[-118  231 -149  208  183 -123  -93  301  141   58   32  260    2  116
  111   12  177 -178   13  236 -169  -37 -127  130   57 -304   80  -11
 -237   60   88  220 -141   26 -125   62  -36   26  122 -141  130   -7
  -77   81  156  292   56  -57   47   73] : (43)
[ 193   21  205  -78    6  138  365   79   57  168  256 -101  143  152
 -237  -79  261  174 -107  210  228  131  174  -34  397  -57   23   82
 -107  142   56   31 -164   68  -18  -17 -280   38  -36    6 -140 -268
 -116   10    4   66  -17   28 -287  108] : (60)
[ 197  140   76 -113 -119  111  254  -36  -60   -7 -190    9    6 -103
  -57  355 -204  -80 -266  181  -34 -200   91 -143   68  156  -77  -89
  201 -248  117    9 -149 -353   84  -54 -100 -143 -267 -295  169 -145
   54  -54   73   11   82 -227 -112  126] : (59)
[ 231    4 -140   20 -287 -139   63  -21   63 -107   73 -192  167  -41
   90 -115  137  -18  138 -106   75 -121   39  154  -98    6  -18   34
 -132 -116  299  -76  288   33   85   59 -114  182 -283  -59  -18 -162
 -162    1 -239 -208  477 -250  209 -247] : (51)
[ 140   91  150  -63   55  114  215  149   46  144  160   52  110  105
  -95   55  136  111 -138  102  125  248  118 -120  150 -192  -65   90
 -135   32   16  -21  -59   -9  -71  -43 -224   55  -96  194    0 -210
   28   -6  -84  -43  -60  132 -313  197] : (60)
[ 120  -93   69  122  -69   29  192   79   95   99  129  177 -107  196
 -106   38  156 -115   37  157  -36  -17   14  109   79 -141   -5   44
 -104  146  -14  162 -117 -124 -125   -6  -81  -12   40 -294  -15 -153
  -80   18  224  208  -34  -43   -1  103] : (48)
[ 149  302 -168  -40   41  112  100  380  380   75   32  129  107  248
    0 -197  306  193    8   31 -223 -167   50  159   -6 -372  197   29
 -209  140  179  157   58   40  -79  -74 -112  152  -72  214  -42  -94
 -120  -53 -149  115  143  109  -82  -89] : (58)
[ -60  313 -172   73  238   -7 -162  233  245    9  -13  174    2  261
   51  -70  237 -102   -1  110 -186 -226   22  116  -67 -200  -14  -15
 -163   28   -1   45   46  -65 -153  -68  156  237  -45  127   21  -50
  -72  -75  -89  166  -20 -125  146 -136] : (62)
[ -43  465 -168    9  330   52  -96  184  164  207   90    7  177  176
  103 -165  306   97  -96  220   31 -124   83   54  282 -201  -17 -152
 -136   17  156   63   13 -136 -164  -18  -83  194  -31  255   60 -131
 -123   19  -36  291   40 -132   42 -179] : (48)
[  88 -169  279  -15  -28   35   16 -209 -202  149  168  -61   83   61
   28   79  157   -7  -82   -7  236  254   74 -273  -60  268 -333  -73
   25  130 -167 -185   79  -19  -41  -10 -117  139  -45   41  -31 -266
   -9   17  -71  -94 -184   21 -146  100] : (62)
[ 230  166  -37  -41 -205 -162  185 -136 -164   93  113 -288  -20 -237
  -92  285  -95  -32 -159  203  175 -171   75  152  285  -48 -155  -70
  102 -327  340  -47   52 -229  226   22 -102   38 -246 -133  -25 -317
  -20  187   29   26  173 -312   60 -117] : (59)
[  86  -63  156  -21 -115   35   94    7 -166  121   85   75    7   40
  -52  255   57  -25 -200  -23   68  369   -3 -278  -94   47 -313   76
  -91   32 -127 -200   14   13  -36  -49  -61   46  -50   81   26 -178
   36   17 -132 -255 -171  147 -258  270] : (60)
[-208  158  -28   66  156 -155 -302   63  -38 -128 -100   22   62  -11
  122  220    1 -254 -111   61  -56   44 -105 -139  -79   58 -210   10
  -94  -23  -88 -153  -41  225  135   16  161  186  -23    7   60  -29
 -103  -29 -143  -67 -188  -59    3   67] : (58)
[ -92  476 -116  -69  362 -116 -241  190  261  -50   57 -108  304  100
   83 -166  216    4  -12  207  103 -168  -22  -12  134   55    2  -72
  -50    8  121    8  -66  105   86   10    7  243  -99  226   15   39
 -176 -117 -172  186  112 -271   86 -165] : (51)
[ 108 -112   92  203 -190  111   59  -62 -104  -35  -60  125  -11   61
   75  185  -54 -135  -36  -89   43  187  102 -151  -66  130 -197  -66
   38   38  -10   27   24 -272 -131  -97  -97   58 -179 -231  207 -220
  -56 -116  125  -57  -24  -12   44  186] : (60)
[  91 -353  -55  -10 -252    6   -8 -155   47   46  -72  221 -336  222
 -152  233  -10 -337   66 -120 -205 -204  -60  235 -134 -309  -58  145
 -230  -27 -330  -67   86 -134 -131   44  204   -4  169 -263 -249 -106
  -80  -26   28   45 -249  -74  149 -179] : (45)
[  62 -154   78  -72 -176  -39  107 -145   30    6 -184  109 -160  -46
  -85  340 -186 -290  -45   97  -95 -215   49   91   63 -249   28   81
 -168 -180 -131  -57  -50 -124  -87   99  -28 -221   60 -304 -155  -95
  -57    6   -1   64    1 -216    9  -19] : (43)
[ 216  -47   36  -24 -183   -9  113 -165  -40  -31  -31  -58  -24  -69
   71  193 -127 -152  -24    7   65 -145   98   18  -92   20 -182  -53
   88 -217  152  -62  174 -329   39    3  -76   57 -346 -196  106 -207
   28  -16    1  -63  163 -254  116  -66] : (59)
[  22   47  -11 -118  -25 -120   55  -63   82   29 -157   -7  -33 -121
  200  183 -185 -201   50  122  -94 -165   46   86   97 -430  -24    8
 -248 -124  159  -65  111  -11  -58  117 -207 -116 -138  -76   38 -102
  -50  119 -130   41   96 -138  -54  -65] : (58)
[ 189   12   11 -146   32   26  115   -5 -183  156  221  -99  105   90
 -103   63   70   49  -77    2  250  265  -51  -59  260  -55 -126   58
  -56  -53  -47  -27 -113   -6  116  -29 -181  162  -50  212   70 -229
   59   47  -51  -31 -269   95 -299  -13] : (45)
[ 137 -110 -114  240 -224  195  155   55 -134  -76  -87  254  -86  137
  -68  253  -23 -253 -168  -71  -55   82   44  -17  -52   32 -118   70
   -8 -241  -18   40  -35 -413 -121  -53   79   48 -194 -400  262 -168
    9 -132  214 -118   75 -109  128  121] : (43)
[  48 -113  130   56 -101  -78 -116 -147 -131   37  187 -185  180 -139
  168   94  112  -25  -99  -27  242  199  -77 -137  -79  170 -289 -105
  106   26  123 -110  165   86  306  137 -136  206 -148 -108    3 -213
 -125   83   46  -57   11    9  -15   43] : (58)
[ 152    2   22    5 -132 -275    2    6  125 -152   84 -158  174 -135
  234  -70   -6  -91  255   10   87  -40  -48   81 -153  -39  -29    6
  -81   27  324   29  174  166  178   89 -244  113 -292  -88   88  -89
 -101   49 -146  -66  360 -169   71  -50] : (51)
[  96   97  -77  139   28   25  104  202  117   69   62  204 -110  283
  -34  -55  200  -66   92   72 -170  -73   80  164   18 -265   31   37
 -218  131   13  148   -4  -90 -248 -126  -15  150  -25    6   55 -198
  -14    4    7  130  -57   14   16  -18] : (59)
[  67 -131   -8  -53 -114  -36  -19  169   79 -264  -76  128  153  175
 -121   12  103 -172   48 -143  -68   70 -142 -104 -260  186  106  246
 -189   16 -247  -59 -143  326   92   11   66   89   21  -90  -39   83
  -74 -232 -273 -280   51  -32 -108   50] : (58)
[ 183   17  144  -38 -158  -33  177 -116    3 -105   -9 -223  160 -204
   49  162 -146  -51  -57  109  205  -66  130  -38  151   81  -66  -45
  118 -155  290  -11   17  -93  223   54 -256   -1 -354 -242   67 -213
 -100  -20   18  -31  244 -225  -23   50] : (60)
[ -17   -9  180 -226  116  -57 -142 -145  -96  -10  -24  -94  173   16
  -60  174  -87 -107  -63    8  246  177  -58 -275  124  218 -139   25
  -28    8 -313 -167 -201  144   98    8  -77   32   81  160  -69  -33
  -52 -136 -204  -40 -318  -73 -239   37] : (58)
[ -81  328 -162   46  254  -28  -17  181  195  264  109  114  -93  245
   97 -112  376  -38  -55  276 -211 -242   90  185   91 -452 -131  -45
 -329   88  135  -56  196  -50 -288    8   70  184   -9  147  -63 -161
  -91  181 -100  198   13 -100  102 -179] : (59)
[  90 -171  133 -116  -59  137  -61 -135 -174   -1   42  -30  222  127
  -11   68   81  -33 -130 -179  244  333  -71 -379  -92  426 -261    0
   56   60 -274 -189  -46    9   80   -7  -67  147  -57   25   67  -73
  -61 -197 -123 -229 -207   36 -180   77] : (60)
[  97   98 -102   35 -126 -233 -159  -24  -21  -72  147 -151  175  -75
  135   28   74  -93   42  -65  178  113 -111  -45 -196  160 -276   -9
  -14 -107  191 -144  224  -13  154   46   -5  235 -256   41   82  -55
  -94  -17 -176 -203  270 -232  193  -83] : (60)
[   0  280  -77   -5  160  -45  -48  285  375  131   71  164   11  222
   73 -120  240   40   72  161 -194 -122  -40  114  -17 -359   35  -26
 -207  267   98  144   10   48 -124  -33  -69   95   37  129  -49  -13
 -141    8  -36  268  -12   43  -20   -4] : (60)
[ 154   -5  141  -23  -25   13  211   33  -92  203  236  -25    2   71
 -117  100  154   63  -97  115  141  222   74  -32  195 -167 -144   69
 -126   54   12  -44  -35   27  -15  -31 -173   84  -22  117  -54 -299
   15  125  -28  -12 -155  117 -262  126] : (48)
[ -10   71 -209  258   -2  -66  -95  257  175  -58    6  249  -71  205
   20  -30  177 -182  130  -16 -201  -91  -19  297  -26 -409  162   95
 -307    8   17  190   22   20 -157  -11   59  166   70  -51    4 -119
  -97  -20   34  150   55  -12  168  -91] : (43)
[-100  570 -236  -43  281  -95 -127  282  214  116  -97   70  -31  177
   84   -4  200   -8  -82  271 -325 -352  -17   84   80 -205  -46 -121
 -159  110  132   27  -36   36 -101 -125  129  158   -3  194   44  -44
 -107   69 -174  227  -97 -108   24 -134] : (59)
[-150  125   21  171  218  -48 -103  -19  -60  224   26  108  -21  120
  240  -35  211 -116   41  151  -32   55  165    7  168 -313 -147 -117
 -358  128  -11  -58  142   -7 -414   12 -127  105   82  147   50 -270
  -71  166  -81  163  -93  -22   15  -53] : (45)
[ 147   24 -156  171 -276  -39   49  -26 -240  128  -33  142 -244  175
   -6  221   17 -133   10 -101 -162  110  -18  -27  -75   76 -323  -70
  -86   96  -46  -32   51 -289 -255 -242  101  108  -33  -71  202 -238
  -16   43   -7 -101 -196   -2   96   33] : (62)
[ 253  -68   85  -16 -317   76  227 -110  -77  -31  -27 -181   57  -29
   16   61  127   65 -100  -48  -32 -169  176  -50 -117  222 -141  -65
   67   -9  191 -147  221  -10  118  -51  -77  146 -309 -176  -36 -332
 -104   26 -175 -236  198  -85   -4  -68] : (59)
[  -4  -63   -6  -68   35 -131 -173  -78 -308   81   73   32  102  -23
   54  205    0 -182 -108  -26  156  269 -252 -200  -61  169 -203  -11
  -50 -121 -225  -94 -107   49  111   92  -40   75  110   29  116  -47
   92   49  -57  -77 -223  -25 -170   23] : (59)
[  74  -99   40 -156   13   18  -69 -115 -150   95  -29   20   82  105
   87   72  -29  -70   44 -126   92  198  -81 -170   46   18 -115  -25
 -126   81 -233  -69  -60   39  -46  -17 -169   60   65  160   86 -115
    0  -35 -145  -28 -323   98 -240  -40] : (48)
[   9  263 -160   27  208 -211  -97  202   95 -138  121 -140  326  -38
  233 -222  196  -72  101  162   86 -134 -112  115   27  -16  101  -29
  -95  -99  344  115   23  228  234  142 -167  258 -238  -21  195  -43
  -60   61  -97   68  339 -225   47 -178] : (59)
[  47   -4  -16  226   92   25   71  120  -20  180  254  239  -96  175
   -8   69  201 -162  -71  174   50  134  -13  109   41 -271 -148   22
 -108  -49   34  134    4 -288 -158   44  -32  126  -38 -157  125 -196
   71   95  296  198  -39  -35   54  101] : (59)
[  86   18  -19   -4 -111 -138 -160  -71 -161  -25   59 -135  252  -86
  237   22   60  -27    8  -84  152  180 -218 -241 -180  436 -245 -168
  138   89  104  -35   30   61  248   39 -143  155 -135  -94  225  -47
 -106   -5  -39  -89   63  -61  -14   18] : (43)
[  10 -158  -32    9  -40   25 -252  -81 -156  -76  -73   65   48  133
  233   77   49 -171    7 -252  -74  115 -181 -207 -367  262 -281  -88
   51  127 -183 -102  118   66  143  -32   79  295 -106  -40  201  -94
  -19  -79  -85 -150 -313  133  -35  -34] : (59)
[ -67  -99   91   78   20 -132 -200   25  -97 -114   14   70   97  -35
  178  162   47 -210  -31  -59    5  204 -150 -181 -303   98 -203   42
  -62   18  -94 -116   48  247  176   76   17  175  -64  -45   99  -74
    1    9 -103 -162 -102   75  -95  151] : (48)
[ 153  162 -104   57   89  202  120  200   13  114  169  105  180  223
  -49  -74  205   72 -127   42  159  203    2  -54  200  -19  -32  -10
   -7  -35   71  149 -128 -266  -56  -52 -154  163 -127   32  229 -137
  -17 -105  155  100    0   15  -93   50] : (51)
[-113  468  -70  -54  241  -94 -143  258  348   55  -73   84   56  159
   46  -26  217    7  -52  244 -226 -256   23  -12  -22 -135  -33  -56
 -171  179   49  -29  -21  114 -119  -76   91   89   25  188  -99   31
 -181  -43 -226  170   23 -129   31  -24] : (58)
[  43  225 -238   93  105  127  -40  248  234  103   45  212  -45  351
   20 -109  288  -17   -9    1 -191 -109   38  157   -9 -324  -41   10
 -201   81   35   69  109 -177 -211 -100  102  252  -63  128   52 -114
 -102  -66  -14  131  -55   22  120 -134] : (43)
[ 153  -91 -105 -183  -20  -38   54   12  -81   36   69  -36  231    1
   33  -23  -63  -77   79  -56  225  193 -190   39  271 -201  169   88
 -206 -145  -17  119 -172   66  110  168 -365  -33   43   12  117  -22
   -5   -7  -23   42   -5  -17 -245 -121] : (60)
[ -41   20 -173   61   65 -143 -131  117   53   58   62  162 -124  135
  -32  106  103 -251   13  133 -148 -164 -243  238   37 -260   43   28
 -143   -5  -78  166 -137   30   89   98  100   82  192 -216  -38  -21
  -58   90  178  289 -190  -74   64 -117] : (59)
[ 124 -256  -52  -29  -29   37  -72   -8   77  -45  116   68   83  150
 -105  -55  134 -149   67  -88   94 -122 -150  243   26 -161  243   88
  -74 -106 -183  187  -81   35  194  184  -55  141  133 -184 -161  -84
  -52  -85  141  211  -79  -58   15 -250] : (59)
[-175  318 -201  119  350 -259 -326   96  180   40   43   46   58  170
  364 -245  223 -202  270  156  -91 -194  -21  161  -26 -253 -104 -131
 -311  143  142   31  201   52 -257   25   -2  276  -64  172  138  -40
 -115   82 -152  239   78 -244  271 -276] : (59)
[ 248  -78  194   53 -181   52  299  -18    2   54  159   27  -56  151
 -216   89  136  -11  -23   80  106   66  196  -37   11   93 -153   90
  -30   50  -20  -52   -1 -168 -145 -127  -51   59 -154  -96  -70 -270
  -18  -56  -29  -93   57 -111  -31  135] : (45)
[ 148 -143   99 -126  -14  139   27  -59 -201   48  115   -9  221   91
  -40   77   84   -2 -151 -130  264  340  -75 -274   -7  226 -158   49
   25  -75 -204 -112  -80  -13  121   30 -137  139  -63   89  100 -133
   49 -108  -72 -177 -183   86 -273   68] : (48)
[ 239   57  132  -78  -54   67  240 -103  -51 -112    0 -208  222 -134
  -27  124 -141  -39  -98  153  286 -101  135  -70  259  235    6  -64
  231 -240  232   73 -148 -224  234   20 -266    7 -372 -267  173 -209
  -25  -94  111   50  196 -293  -72   21] : (45)
[  53   11  -75  103  -49 -122 -119   29 -152  -88  108  -78  323 -116
  255  -40  172  -94  -55  -15  161  128 -196 -141 -207  329 -129  -90
   61 -124  203  -11   82   76  255  172 -133  184 -198 -209  252  -51
  -49   34    5 -126  330 -157   59  -15] : (45)
[ -86  227 -220   90  262   81 -160  228  228  -10  -14  192  181  336
  196 -290  387 -106   31   75 -138 -169  -51   -4 -125   30   -7  -65
 -176  112   22   51   56  -37 -193   31   68  237  -69  -50  173   59
 -155 -127  -43  125  159 -174  188 -172] : (45)
[  59 -184  177   34 -140 -137 -117 -110 -138   42  165  -48  101  -83
  161  148   35  -75   -9  -77  170  345 -174 -228 -227  189 -328  -57
   54  159  -17  -86   85  116  207   74 -146  120  -63  -82   58 -120
  -57   54   15 -104 -110  106 -113  190] : (60)
[ 218  -34   83 -238 -137   -4  247  -43  116   28 -118   73  -55  -80
  -51  260 -160 -136  -77  105  -81 -238   86   56  -81 -313   43  115
 -131 -301   32  -93   74 -174  -37   93 -134 -187 -174  -88  -86  -89
  106   19 -167  -73  202 -201 -121  -22] : (62)
